((134, 132, 127, 121, 121, 111, 132), (109, 118, 137, 126, 122, 123, 145), (137, 126, 129, 132, 119, 135, 137), (115, 124, 134, 126, 140, 131, 129), (121, 122, 135, 129, 119, 127, 145), (149, 142, 119, 122, 130, 121, 113), (142, 132, 129, 124, 122, 120, 134), (124, 128, 133, 128, 141, 136, 125), (139, 137, 124, 118, 120, 108, 127), (116, 119, 136, 132, 127, 140, 140), (128, 131, 123, 122, 121, 113, 128), (133, 125, 130, 137, 129, 147, 129), (123, 128, 133, 118, 123, 107, 139), (116, 117, 133, 136, 126, 144, 138), (113, 125, 132, 120, 124, 111, 138), (117, 124, 126, 129, 122, 125, 132))
Find the entry just right of the smallest entry.
A: 139
Find the entry just left of the smallest entry.
A: 123

grid =
[[152 126 151 145 129 124 146 104 110 142 139 138 131 140 152]
 [115 126 129 112 122 131 121 142 129 130 122 138 126 137 113]
 [122 123 138 114 120 128 126 132 120 135 124 143 125 142 119]
 [131 141 112 143 144 136 129 140 151 119 134 113 137 112 135]
 [125 124 141 116 120 127 129 129 118 137 126 144 126 143 122]
 [152 126 151 146 129 125 146 104 110 142 139 138 131 140 152]
 [114 126 129 109 121 130 120 142 128 130 121 139 125 138 111]
 [130 139 113 141 142 135 128 139 149 120 133 114 135 113 133]
 [128 140 111 141 142 136 127 142 151 119 133 114 136 113 132]
 [134 138 115 144 142 135 130 136 147 121 134 114 135 114 137]
 [124 123 141 116 120 127 128 130 118 137 126 144 126 144 121]
 [127 141 110 140 143 138 126 144 153 118 132 114 136 113 131]
 [114 127 127 111 123 132 120 144 132 129 122 137 126 136 112]]
The bottom-right entry: 112
The top-left entry -> 152
The top entry of the column that holds the largest entry: 110
The entry in the bottom-left corner?
A: 114
The smallest entry in the first row?
A: 104
The fourth entry from the end, reading row by row?
A: 137
The last entry in the row that holds the largest entry?
A: 131
The 4th entry in reading order is 145
The largest entry in the last row is 144
The entry just left of the largest entry: 144
The top-right entry?
A: 152
The entry just left of the centre entry?
A: 120
The centre entry?
A: 142
The fifth entry in reading order: 129
The 2nd entry on the main diagonal?
A: 126
The entry directly above the centre entry is 104
The third entry on the diagonal from the top-right corner: 125
The entry just right of the largest entry?
A: 118
The third entry on the main diagonal -> 138
The maximum?
A: 153
The bottom entry of the column that holds the largest entry -> 132
The second entry on the diagonal from the top-right corner?
A: 137
The 2nd-last entry, reading row by row -> 136
The entry just right of the centre entry?
A: 128
The 3rd entry from the end, reading row by row is 126

Questions about the table below.
1) Give the entry directly above the smallest entry.
2) Give the third smallest entry.
3) Give the maximum.
4) Give the minimum.
5) Give the first entry, reading row by row.
6) Give the entry directly below 113.
7) Give the entry in the top-right corner.
8) Give the entry directly below 121.
131	137	137	129	132	133
131	136	138	131	132	127
135	123	134	141	131	113
129	125	129	135	128	115
129	124	124	124	126	138
129	121	122	126	126	134
131	136	138	132	132	127
131	137	137	128	132	134
133	114	127	143	128	105
1) 134
2) 114
3) 143
4) 105
5) 131
6) 115
7) 133
8) 136

Questions about the row below.
1) Find the entry just right of 136.
2) Find the entry just left of the smallest entry.
138,101,133,114,136,124,115,131
1) 124
2) 138

141	109	139	145	137	122	138	155	115	129	110
The 2nd entry from the left -> 109
The fourth-last entry: 155
The third entry from the right -> 115

[[126 139 140 141 129 133 146 136 117]
 [132 118 141 111 135 119 118 135 145]
 [128 139 139 141 130 134 145 135 118]
 [127 140 141 140 130 131 146 137 116]
 [136 130 112 138 113 126 113 129 121]
 [132 118 142 109 137 116 118 137 145]
 [137 133 112 137 114 126 112 131 120]
 [107 148 134 129 147 134 131 130 129]
 [136 130 112 137 113 126 112 132 121]
 [134 133 113 135 114 125 112 131 120]
 [129 139 138 142 129 133 145 135 118]]
Find the last entry, reading row by row.
Answer: 118
Find the entry in the top-right corner.
Answer: 117
The 1st entry on the main diagonal -> 126
The smallest entry in the last column: 116
Find the entry directly below 148.
Answer: 130
The 3rd entry on the diagonal from the top-right corner: 145
The maximum: 148
The 5th entry, reading row by row is 129
The entry directly above the largest entry -> 133
Find the entry in the bottom-left corner.
Answer: 129
The largest entry in the first row: 146
Find the first entry in the row that holds the largest entry.
Answer: 107
The 3rd entry, reading row by row -> 140
Find the entry directly below the centre entry.
Answer: 114
Find the entry just right of the centre entry.
Answer: 116
The entry directly below the smallest entry -> 136
The 4th entry from the end, reading row by row -> 133
Find the entry just right of the largest entry.
Answer: 134
The 3rd entry on the main diagonal is 139
Find the last entry in the row that holds the largest entry.
Answer: 129
The entry just right of 127 is 140
The 4th entry, reading row by row is 141
Find the largest entry in the first column.
Answer: 137
The entry just left of the centre entry is 109

Read these off the row that follows.
1) Read off the entry just left of 127.
2) Read off the entry just left of the smallest entry.
[134 103 128 142 114 126 154 145 137 110 143 136 145 144 134 127]
1) 134
2) 134
